In the rows, 128 means zero.
Known rows:
[119 112 138 141 120 138 123 103 116 140  96 139 103 114 140 136 118 112
 157 132 133 113 143 112 124  99 139 118 135  83 120 129 137 116 105] -> stumel
[117 150 156 118 123 142  86  48 137 115 157 127 121 154 180 100  91  85
 140 174 164 178 139 127 115 112 164 162 147  98 149 155 119 160 138] -> pestim
[ 90 130 128 143 134 136 109 116 137 132 113 127 143 128 102 144 127 143
 104 133 119 105 136 104 139 125 125 129 118  96 101 113 128  81 116] -> kligas
[ 99  96 123 145 120 127 117 101 115 136  92 122 140 108 119 137 130 118
 135 116 107 124 150 120 131 120 127 102 121  93 142 129 136 103 119] -> trefles
[114 110 131 134 105 148 131 111 136 122  88 126  79 120 113 156 109 127
 129 126 123 133 145  99 125 107 117 112 140  82 116 111 139 107 120] -> brapom
[104 108 120 141 125 147 117 126 137 127  88 137 134 116 123 132 107 132
 141 133 129 121 141 110 129 108 127 138 140  74 101 111 152  97 104] -> sterak
[110  95 142 109 127 142 138  85 119 140 112 129  89 107 105 157 120 113
 112 125 116 122 141 105 127 118 119 130 126  94 113 118 115  98 120] -> stelok
[103 123 123 157 127 153 112 132 148 126 104 127 122 119 121 155 108 136
 146 129 116 136 139 115 142 133 131 111 133  88 114 104 148  98 110] -> poboskol
[ 93  91 137 118 123 165 116 126 129 157 100 144 104 109 113 157 120 113
 128 109 111 123 155 128 127 123 136 129 134 112 146 111 139 121 114] -> posasur
[122 122 127 136 119 129 124  95 118 137  93 138  89 115 129 138 123 114
 153 132 138 104 143 111 129 102 132 112 132  92 105 123 131 111 100] -> plele
[ 94 115 119 134 131 158 117  71 141 134  94 140 143 102 127 147 104 121
 121 135 147 122 131  82 119 119 143 118  93  90 120 132 141  97 145] -> fekes
[ 99 110 127 132 140 148 149  67 131 142 107 132 100 102 133 162 123 112
 119 141 135 112 134 102 140 119 130 126 109 102 102 124 126  96 129] -> safu
[108 127 126 146 125 146 109 124 147 135 111 125 115 121 110 160 114 134
 137 125 107 144 131  99 128 132 129  91 118 104 134 106 137  96 124] -> stupum
[130 116 137 134 102 132 127 108 137 104  91 112  80 110 100 173 110 134
 116 108 137 122 137 105 131 133 126 121 130  75 122 123 138  97 114] -> grolom
[117 123 136 122 114 134 113 102 106 151  91 142 130 109 103 126 118 117
 144 123 127 108 147 110 117 112 134 118 123 107 127 127 128 107  99] -> zezu
[ 97  97 132 144 121 137 105 100 113 143 103 126 138 109 134 145 115 102
 136 122 123 143 153 121 119 121 137 100 121  80 156 138 135 120 131] -> nanetres
[138 164 137 115 117  92 122  74 139 123 147 100  79 153 143  66 107  97
 134 177 116 163 143 115 122 101 124 186 173 133 114 149 108 130 128] -> klemun

Facts:
biklus φ klodra
bomer φ bobal miflar ritidru zeser
brirul φ klotru padrun lera livok skanek
broginen φ kloler mado fedo ribri
didrim φ kimigak sastidros
difla φ pleko loplum sezor dufesor goplos
drodek φ zezu gruplugos plosto
druplok φ kimigak brapom sezor
dubrok φ kobras flimutus gitar
dumi φ feper
gruflar φ runugrol drovan voklar
gurul φ lera beplo noken dufesor drostus
klugrobrus φ nopi
ledri φ stelok vemos flesir
numus φ lostibri feper goplos flubrofom
pledok φ trunur drovan semuk
plizi φ kizos
poboskol φ numur flubrofom
raditris φ pades rokom
rafal φ gitar fedo
sidigir φ baveke kimigak
skudrel φ stumel beplo noken
skuplil φ pades raklir draklu
stinal φ stuston tures zeser fedo drostus
stubon φ stuston kimigak vokis
stupum φ dazok vitra sastidros
stuteplo φ kloler klemun plele pestim beplo
tunus φ grolom pleko fliplik baveke safu
vafa φ pades drubu drite
vapu φ vizibes fekes stemam stelok
voska φ klotru sterak feper skanek
zaku φ tuklus pleko fliplik klemun pades kimigak vemos
zesker φ kloler numur
zodeklur φ kobras skemak flimutus trufumi skanek
{bobal ledri} Ω difla
{bobal dazok drekin padrun} Ω garum
{bobal gruplugos} Ω drostus
{brupla drito} Ω poboskol
{brupla drito} Ω numur
{brupla drito} Ω pledok
{brupla} Ω zagra
{dazok} Ω klubrer
{dazok pestim} Ω broplipar
{dazok skastir} Ω zesker
{didrim gomal} Ω gurul
{draklu} Ω grolom
{draklu drekin ribri} Ω numus
{drekin gitar} Ω tratre
{drizo gruplugos} Ω sezor
{drizo pletuk tikle tutrok} Ω magur
{drotok} Ω tuklus
{drotok flimutus ritidru} Ω noken
{drovan pestim votran} Ω nopi
{drovan klugrobrus} Ω brirul
{drovan zerol} Ω kizos
{drovan klemun pletuk skastir} Ω skape
{fedo semuk} Ω dedri
{flesir} Ω dumi
{flesir zeser} Ω loplum
{flimutus klugrobrus lonar} Ω stubon
{flimutus lonar mimal pestim votran} Ω pluzek
{flimutus} Ω miflar
{flimutus gazim} Ω vokis
{fluven stiskom trunur zaku} Ω kligas
{fluven} Ω kebudi
{fluven pletuk} Ω kloler
{fluven} Ω gupas
{fluven skastir} Ω skanek
{fubre stevipes} Ω raklir
{gazim klugrobrus nobil pletuk} Ω biklus
{gitar ritidru votran} Ω stapla
{gomal} Ω plele
{gomal} Ω safu
{gomal} Ω trufumi
{gruplugos klugrobrus skastir} Ω vitra
{klemun pestim zeser} Ω platru
{klugrobrus ledri semuk trunur} Ω stinal
{klumobren skastir steskepo} Ω zitun
{klumobren} Ω trefles
{klumobren stiskom} Ω voklar
{kobras semuk skastir} Ω fliplik
{kobras} Ω raditris
{kobras} Ω drodek
{ledri zaku} Ω stelok
{lonar} Ω goplos
{mimal} Ω fekes
{mulik} Ω vemos
{nobil} Ω vizibes
{nobil} Ω flesto
{padrun} Ω bomer
{padrun} Ω dubrok
{padrun} Ω tunus
{padrun trunur} Ω beplo
{pestim} Ω stumel
{pestim semuk} Ω rokom
{pestim} Ω plizi
{pletuk tikle zeser} Ω stuston
{ritidru} Ω pades
{semuk} Ω flubrofom
{skastir} Ω gruflar
{skastir} Ω vafa
{skastir} Ω drite
{skemak} Ω stupum
{skuplil stiskom} Ω mado
{steskepo voska} Ω vapu
{steskepo} Ω rafal
{stevipes} Ω flogretras
{stiskom} Ω pleko
{stiskom} Ω feper
{tikle} Ω stuteplo
{trunur} Ω klodra
{tutrok} Ω baveke
{tutrok} Ω vefil
{voska} Ω runugrol
{voska} Ω brapom
{votran} Ω kimigak
{votran zodeklur} Ω nanetres
{zaku} Ω lera
{zerol} Ω dufesor
{zeser} Ω porem
{zeser} Ω goski
Δ fedo <- baveke drostus dumi flubrofom pletuk ritidru stapla trufumi
Δ safu <- beplo fekes fubre gitar klodra ledri pades tedros zagra zeser
Δ nobil <- biklus
Δ stelok <- bobal broplipar drito drovan flesto gazim gupas klubrer poboskol sterak
Δ numur <- bomer brara broginen drekin klemun klugrobrus livok porem sastidros vitra zodeklur
Δ raditris <- brapom drite drotok lostibri mimal numur posasur ribri
Δ vokis <- brirul drodek druplok goplos klotru raklir safu semuk skudrel stevipes votran zitun
Δ posasur <- brupla gomal mado pluzek tikle tratre
Δ zaku <- dazok difla draklu feper klumobren lonar nobil stupum stuteplo vafa zerol zezu
Δ flubrofom <- dedri dubrok sezor tuklus
Δ sidigir <- didrim fliplik kimigak padrun pleko voklar
Δ pleko <- drigrin dufesor gruplugos kebudi plizi stemam tunus tutrok zesker
Δ pletuk <- drizo drubu skape
Δ miflar <- droplir numus plele plosto voska
Δ kimigak <- flimutus grolom kobras nopi platru skuplil trunur vefil
Δ drodek <- flogretras kizos kligas pledok
Δ gruflar <- fluven skemak stubon stuston tures vapu
Δ ritidru <- garum lera loplum magur nanetres stinal stumel trosi
Δ noken <- goski rokom
Δ vapu <- gurul skanek skastir trefles vemos vizibes
Δ flesir <- kloler pestim rafal
Δ goplos <- mulik runugrol steskepo stiskom
{baveke brapom broginen dazok dedri didrim difla drigrin drite drubu druplok dufesor dumi fekes flimutus fliplik fluven gazim gitar grolom gruplugos gurul kligas kloler klugrobrus klumobren lera mado magur pades platru plizi plosto poboskol raklir sastidros semuk skanek skape skastir skuplil stemam sterak stevipes stinal stubon stupum stuteplo tedros tikle tratre trosi trunur tures vemos vizibes voska votran zagra zeser} τ 34
{beplo bomer broplipar brupla draklu drostus drotok drovan flesto flogretras fubre gomal goski klodra klotru klubrer livok lostibri mimal nanetres numus padrun pledok pluzek porem rafal ribri rokom runugrol sezor skemak stapla stiskom trefles trufumi tunus voklar zerol zitun} τ 933
{biklus bobal brara brirul drekin drito drizo droplir dubrok feper garum gupas kebudi kizos klemun kobras ledri lonar loplum mulik nopi pestim plele skudrel steskepo stumel stuston tuklus tutrok vafa vefil vitra zesker zezu zodeklur} τ 911

Rows:
No name comes twice in this set of rows, the named rows included.
[ 96 143 122 182 153 146 111 125 148 148 116 142 153 126 150 127 134 112
 167 154 122 103 139 134 149 117 155 111 116 104 117 113 128 109  99] : brirul
[116 196 126 120 135 112 104  47 143 117 172  93 115 127 117 140 138 133
 124 165 116 160 121 128 148 146 143 164 105 155 115 130 129 115 112] : ledri
[ 99 167 111 108 123 102 119 149 178 139 132  97  98 158 113  40 117 135
  90 157  74 154 162 113 140  97 111 210 174 202 105 119 145 119 142] : tikle
[105 114 156  95 129 156  75  58 125 116 161 127 138 131 159 139 103  82
 122 148 153 183 133 144 116 138 161 185 144  74 156 144 127 147 130] : ritidru
[105 123 141 111 111 128  75  83 121 115 147 112 146 134 145 118 113  93
 123 139 129 198 149 142 118 132 146 144 146 102 173 146 138 144 133] : drotok
[115 124 134 101 127 132 105  90 126 109 147 114 107 138 141 116 120 100
 113 164 128 152 135 143 138 114 126 221 175  93 110 133 136 129 108] : fedo
[114 106 112 143 115 109 146  98 125 130  95 108  93 120 130 117 129 112
 122 133 114 125 159 111 143 103 105 120 150 100 114 130 139  97 124] : sezor
[121 126 122 140 122 137  91  97 100  82 146  90 125  98  89 228 168 141
 140 106 114 143 134 165 163 161 114  95 118  58 128 103 162  90  55] : numus
[ 96  97 114 157 134 127 119  96 110 122  89 128 162 108 148 122 137 108
 121 136 135 100 151 130 144 105 130 128 127  60 108 131 142  95 114] : klotru
[150 160 153  70  94 109  54  35  64  60 187  80 126 124  53 217 153 147
 122 130 125 169 112 159 137 186 125 185 134  73 118 125 144 102  32] : drekin
[116 102 125 165 129 123 111 132 127 138 114 113 124 114 117 157 126 108
 160 123  90 153 149 121 134 133 120  91 139  77 145 118 139  96 105] : bomer

Now the same elements, written a new way:
Known rows:
[ 94 108 136 137 147 133 113 155 109 156  69 115 199 148 157 115 126 109
 122 140 139 110 140 146 118 159 135  96 133 145 149 144 121 124 101 118
 136 133 142  94 139 137] -> klodra
[131 110 132 141 130 143 119 125 138 135 145 113 136 118 119 128 145 131
 139 129 121 170 132 137 121 125 126 129 144 137 128 117 129 130 148 125
 139 120 131 123 127 126] -> padrun
[137 135 127 130 134 127 128 121 122 134 132 142 117 126 151 125 119 128
 133 136 127 132 118 124 133 123 129 140 127 113 125 136 115 133 125 128
 131 125 131 132 130 131] -> sidigir
[136 131 125 139 139 126 126 115 123 146 138 128 114 133 164 134 123 128
 139 135 133 140 119 124 128 120 131 149 132  95 116 131 112 148 124 126
 123 121 133 130 124 132] -> didrim
[124 127 116 124 126 123 135 119 128 116 120 124 138 139 125 126 138 128
 125 126 131 116 134 117 134 131 129 135 121 123 127 120 136 131 122 132
 120 129 129 125 127 131] -> baveke
[119 128 125 120 118 129 133 131 124 113 120 133 136 126 116 117 129 134
 118 124 130 120 130 128 136 134 127 121 119 142 141 128 137 118 127 127
 133 132 130 126 141 124] -> sezor
[130 108 119 146 136 137 124 125 168 131 132  98 138 152  99 115 153 123
 146 116 126 154 136 132 124 120 120 130 138 104 122 120 120 124 150 129
 125 128 138 132  94 127] -> dazok
[131 145 149 111 128 112 144 136 104 105 116 123 121 115 134 134 110 106
 118 136 121 102 135 143 115 131 127 131 116 125 128 126 121 124 114 132
 101 140 109 133 112 132] -> stubon
[136 114 144 134 128 139 125 136 132 140 137 108 118 123 106 118 132 131
 134 113 131 164 130 139 111 124 119 105 144 123 126 140 123 114 149 124
 130 122 132 131 114 118] -> lonar
[133 130 129 140 137 133 123 127 152 134 139  98 146 142 111 145 152 123
 128 123 112 150 127 133 119 123 122 121 140 122 120 108 132 144 147 136
 132 121 127 115 103 133] -> zeser
[125 127 114 124 123 124 130 113 118 122 125 129 137 137 138 123 140 132
 126 128 141 123 137 113 139 126 130 149 117 117 124 120 135 133 122 129
 120 128 128 128 136 129] -> brapom
[131  99 131 135 129 133 118 132 125 140 144 124 132 126 117 129 139 139
 140 128 122 169 132 143 117 127 119 119 141 147 126 125 140 122 148 125
 134 128 128 126 125 121] -> kobras
[133 117 130 134 132 138 124 120 141 129 140 110 147 126 123 131 148 125
 138 127 119 162 133 135 119 121 130 132 138 133 129 114 130 134 144 132
 135 121 134 119 119 127] -> ritidru
[132 126 123 123 130 119 138 119 116 119 120 141 122 134 126 109 130 119
 127 122 137 109 136 128 130 132 132 144 119 114 132 123 125 128 114 134
 124 134 129 127 119 139] -> tratre
[139 133 137 142 141 131 124 131 153 136 136 106 129 133 115 144 142 113
 132 125 106 141 126 138 111 125 124 116 143 116 117 116 122 141 143 137
 129 123 127 117  94 135] -> votran
[120 118 124 129 118 138 122 125 127 145 134 119 128 128 131 135 130 151
 130 125 138 139 133 120 137 126 128 131 128 145 131 128 143 124 125 122
 138 122 135 133 154 123] -> zezu
[118 127 121 119 120 119 135 126 134 107 114 127 141 137 113 122 138 124
 118 124 125 109 134 121 134 134 126 132 116 126 133 121 138 127 125 130
 118 137 127 125 122 132] -> skanek

Rows:
No name comes twice in this set of rows, the named rows included.
[137 130 128 126 132 133 128 118 120 139 135 138 125 128 146 117 131 127
 138 132 133 135 131 126 131 127 132 148 125 114 129 125 119 130 122 132
 135 117 132 132 138 134] : posasur
[127 154 135 128 126 126 121 136 115 153 117 157 112 122 169 151 102 135
 125 141 127  97 108 121 136 135 141 124 124 134 128 140 122 143 102 130
 138 119 140 126 153 138] : pledok
[114 121 128 129 117 129 133 129 112 126 104 133 128 135 134 117 131 140
 120 120 137 113 132 122 132 137 136 123 119 137 139 133 130 117 118 124
 135 125 144 125 147 126] : voklar
[127 107 149 143 130 146 123 132 126 131 125 108 130 123 114 127 147 121
 136 124 115 158 141 144 106 130 129 111 145 147 136 120 127 131 138 131
 139 120 132 115 115 130] : drovan
[136 123 128 137 134 140 112 124 125 165 149 122 115 123 148 139 124 145
 143 134 139 164 122 128 131 119 128 132 144 126 121 138 125 136 129 120
 135 116 132 133 140 123] : drito
[139 113 140 141 138 138 127 129 144 126 141 117 131 122 117 124 142 112
 134 125 112 163 135 143 109 122 129 118 144 130 124 120 118 130 146 132
 141 125 128 120 101 132] : pletuk
[123 128 135 121 127 130 130 140 116 116 126 144 111 110 113 112 109 121
 115 119 141 109 127 131 127 129 129 110 130 134 137 155 125 113 122 121
 133 143 122 135 127 120] : zesker
[128 133 123 131 131 121 128 118 127 135 129 129 128 137 144 134 132 130
 132 131 133 125 127 119 135 123 131 144 129 109 121 128 124 139 126 126
 123 125 131 127 125 135] : trosi
[128 100 138 143 133 132 126 123 127 139 118 111 130 142 128 126 156 122
 144 129 112 154 143 140 111 127 129 131 141 132 124 111 129 138 135 131
 128 125 135 118 102 138] : trunur
[123 130 114 120 124 132 120 126 119 147 134 133 130 130 143 131 121 154
 128 131 148 129 121 117 148 129 126 134 121 134 128 135 140 126 119 120
 131 123 132 138 166 118] : plele

Now the same elements, written a new way:
Known rows:
[123 142 117  89 105 103 125 113 178 165  95 170 150 134 107 113 103 101
 101 151 187 124 101 145 124 115 110  82 128 202 152 135 186  96 143 121
 158 137 144 158 138 128 112 104 103 160 113  66  97  82  99] -> vemos
[157 182 113 136 148 181 128  92 117 129 129 118 180 154  88 133 132 143
 157 138 103  91 123 136  97 123  95 147 167 136  88  27 149 112 100 185
  94  80 115 181 143 117 114 116  99 132  69  82 108  93 157] -> ledri
[144 104 138 114 101 153  67 123 136 113 126 116 164 197  84 101 109 119
  82 158 126  93 143 149 121 114 114 137  89 146 106 170 151 103 143 122
 168 167 158 157 197  93 109  83 135 175 144 123 132 126 101] -> pleko
[151 120 133 134  60 120 100  97 114  83 109 104 171 158 106  98 135 139
 117 215 163 101 134 123  76 135 114 138  74 163 163 165 176 140 150 143
 146 123 173 149 176 148 160  93 108 147 158 104 129  98 113] -> plele
[122 142 144 145 133  90 165 102 142 151  90 170 130 149  89 116  96 139
 153 125 206 130  97  90  86 114 108  56 116 177 148 106 136  96 163 152
 134 134 133 158 122 130 125 114 123 124 101  91  81 127 121] -> broginen
[175  82 136  95 114 140  92  87 150 114 117 104 162 156  88 121 114 116
 114 145  97  92 149 171 100 162  90 118 112 147  97 146 124 145  88 137
 138 157 147 143 147 109 133 124 144 167 128 136 134  72 113] -> rokom
[159 151 133 133 154 150 118 127 109 159 105 140 168 139  78 139 132 143
 141 130  81  94  92 108  96 123 102 148 139 124 113  58 135 127 122 156
  99  76 150 161 138 131 125 107 159 136 104  86 114  82 129] -> drizo
[165  94 158  92 122 120 120 115 128 124  97 125 146 156 109 136 110 125
 109 103 116 133  96 110 104 164  93  95 117 133 130 142 104 129 127 145
 128 122 151 143 137 109 140 120 138 117 151 118 141 105  94] -> porem
[182  86 148  79 110 132 122 124 140 103 122 107 134 145  90 119  97 122
 111 124 117 152 101 111 109 171  68 100 116  96 100 151  96 140 100 147
 114 131 146 148 170  92 151 115 112 128 133 125 172 121 111] -> biklus
[149 145 123 168 105 149  82 129 119 111 128 121 184 177  97 129 144 163
 106  92  65 102 138 113 120 111 121 145 134  95 143  92 128 110 148 171
 113 112 158 147 144 108 105 105 171 121 120 123 112 134 112] -> nobil
[133 142 153 105  92 100 139 141 134 146  88 168 123 153 101 111 122 118
 120 167 186 128  86  81  87 111  94 115  82 170 173 149 152 144 174 128
 133 102 166 141 172 160 125 101 113 127 140  73 108 132  98] -> trufumi
[141 100 131 107  96 167  84 138 137  98 157 121 144 188  69 104 117 117
  98 151 111  79 187 144 130 116 111 144  99 107 109 156 136 149 131 136
 122 155 150 144 204 103  84 119 104 159 125 123 108 142 114] -> goplos
[157 111 150 102 133 131 153 110 138 146 118 139 109 152  56 113  93 126
 169 168 180 112 113 104  51 129  70  95  74 154  93 113 122 140 117 149
 105 115 147 174 158 139 125 116 116 157 109 121 119 113 143] -> numus
[149 140 127 123 124 143 112  92 124 114  87 123 199 163 133 120 130 134
  92 117 112 106 113 130 123 143 124 120 159 168 150  97 158 104 142 147
 138  98 133 146 138 117 123 111 127 101 140  80 113  79  99] -> draklu
[101 148 143 109 114  96 158 135 142 158  97 184 122 135  91 123 112 119
 125 128 195 122 108  98 103  99 122 100 114 168 174 126 148 139 179 124
 134 117 146 138 136 148 112 122 138 133 118  79  73 112 110] -> sterak
[115 170 136 160 159 113 179  91 109 159 114 158 138 133  71 129 116 146
 173 112 168 107 122  93  76  97 120  93 116 162 141  55 134 118 168 175
 100  83 120 162 101 155 122 136 159 115  91 106  67 108 158] -> voska
[160 100 168  78 148 149 126 143 133 148 103 143 132 167  80 117 102 128
 126 152 125  94 120 109 119 144  84 127 126 141  97 123 109 147 116 120
 118 139 136 146 186 104 105 106 110 155 117  81 123 111 107] -> stumel

Rows:
No name comes twice in this set of rows, the named rows included.
[159 144 116 174  76 129  79  93 135  99 125 110 181 197  94 103 125 153
 114 158 147 107 145 121  89 120 112 104  96 148 135 128 164  68 155 173
 141 140 181 172 168 108 117  80 104 140 132 123 126 146 100] : sidigir
[114 134 150 121 166 123 152 137 123 183  78 181 156 137  99 144 125 157
 127  74 106  73 132 102 137 115 136 109 167 147 152  71 113 156 186 124
 104 108 126 125 111 132  82 150 159 120 105  83  33  77 120] : flimutus
[140 136 139 162 115 155  89 127 108 113 112 117 179 181  95 124 144 161
 102 112  76  72 150 113 121 111 137 148 132 117 144 105 131 121 165 156
 124 124 156 140 169 116 105 106 164 128 128 115  94 136 100] : ritidru
[166  82 129 108 100 137  63 123 143 131 115 122 180 185  83 102 118 141
  84 148  82  67 180 154 132 140 116 126 109 131 109 152 148 110 138 118
 141 163 188 153 188  97  85  94 112 170 149 117 104  97  89] : kimigak
[140 150  97 134  44 132  78 115 146  76 144 121 158 177 100  95 134 119
  87 192 166 111 155 142 110 106 108 130  84 144 162 168 206 111 146 149
 148 126 175 165 188 129 106  90  87 153 135  96 126 143 107] : safu
[122 132 103  73 132 135 128 119 167 164 148 158 130 105  78 130 108  82
 131 118 145 108 131 155 116 127 105 107 126 149 113 111 165 140 107 131
 125 108 134 163 114 131 112 154 131 177  88 105 105  56 142] : fekes
[114 154  99  88  88 112 128 116 184 137 124 174 124 121 108 109 104  81
 101 152 212 144 110 144 123 117  98  81 118 183 154 148 197 124 128 137
 146 127 138 160 139 140 113 123  83 154  99  72 109  94 108] : raklir
[165 100 142 138 123 139 115  61 135  91 128  91 164 188  83 114 109 135
 146 145 140 115 126 141  69 143 103 101 105 161 100 125 128  97 101 174
 146 152 132 164 141 101 150 113 141 152 115 150 146 118 135] : tunus
[161  98 134 109 108 147  89  85 125 103 111  90 185 164  87 113 122 134
 115 180 112  93 144 154  91 155 101 127 115 155 115 144 151 119 115 141
 143 149 156 148 169 109 137 105 120 158 146 114 137  80 110] : tuklus
[165 151 119 190 118 163  88  75 124  90 128 106 199 208  93 116 121 170
 128 116 102  87 145 123 104 124 118 105 154 130 102  68 132  52 135 191
 122 140 139 175 148  85  94  97 118 117  99 126 107 151 121] : zaku
[170 113 168 169 123 132 138  96  88  94 100  98 158 173  75 127 128 187
 160 134 109  94 139  83  61 137 112 130 105 115 134  90  89 141 148 176
 109 118 150 143 144 129 145 119 167 106 133 143 118 132 131] : zodeklur
[139 148 116 135 139 110 138  81 164 165  91 160 162 139  96 131  98 141
 135  93 150 120 109 113 116 139 109  53 165 167 133  70 146  75 130 161
 124 126 138 167 104 114 100 124 103 123  85  86  69  94 115] : skuplil
[145 104 136 140  60 109  82 132 124 106 113 128 146 184  83 106 129 135
  95 190 166 111 142 109  83 112 114 121  53 147 159 191 161 118 175 129
 152 151 210 144 197 137 132  73 133 145 171 117 121 139  87] : numur
[162 118 168  92 133 150 163 139 132 119 137 135  99 164  67 108  98 130
 156 150 149 116 123 103  97 133  61 107 110 102  87 101  87 166 116 151
  87 128 110 161 192 108 102 130  72 137  83 105 129 158 143] : brirul
[120  77 143 107 128 125 122  92 123 118 132 131 143 143  81 120 112 113
 124 136 156  89 152 154 102 130 135 122  97 181 125 167 137 150 138 130
 170 170 126 131 129 111 131 139 176 166 142 148 108  80 118] : dufesor

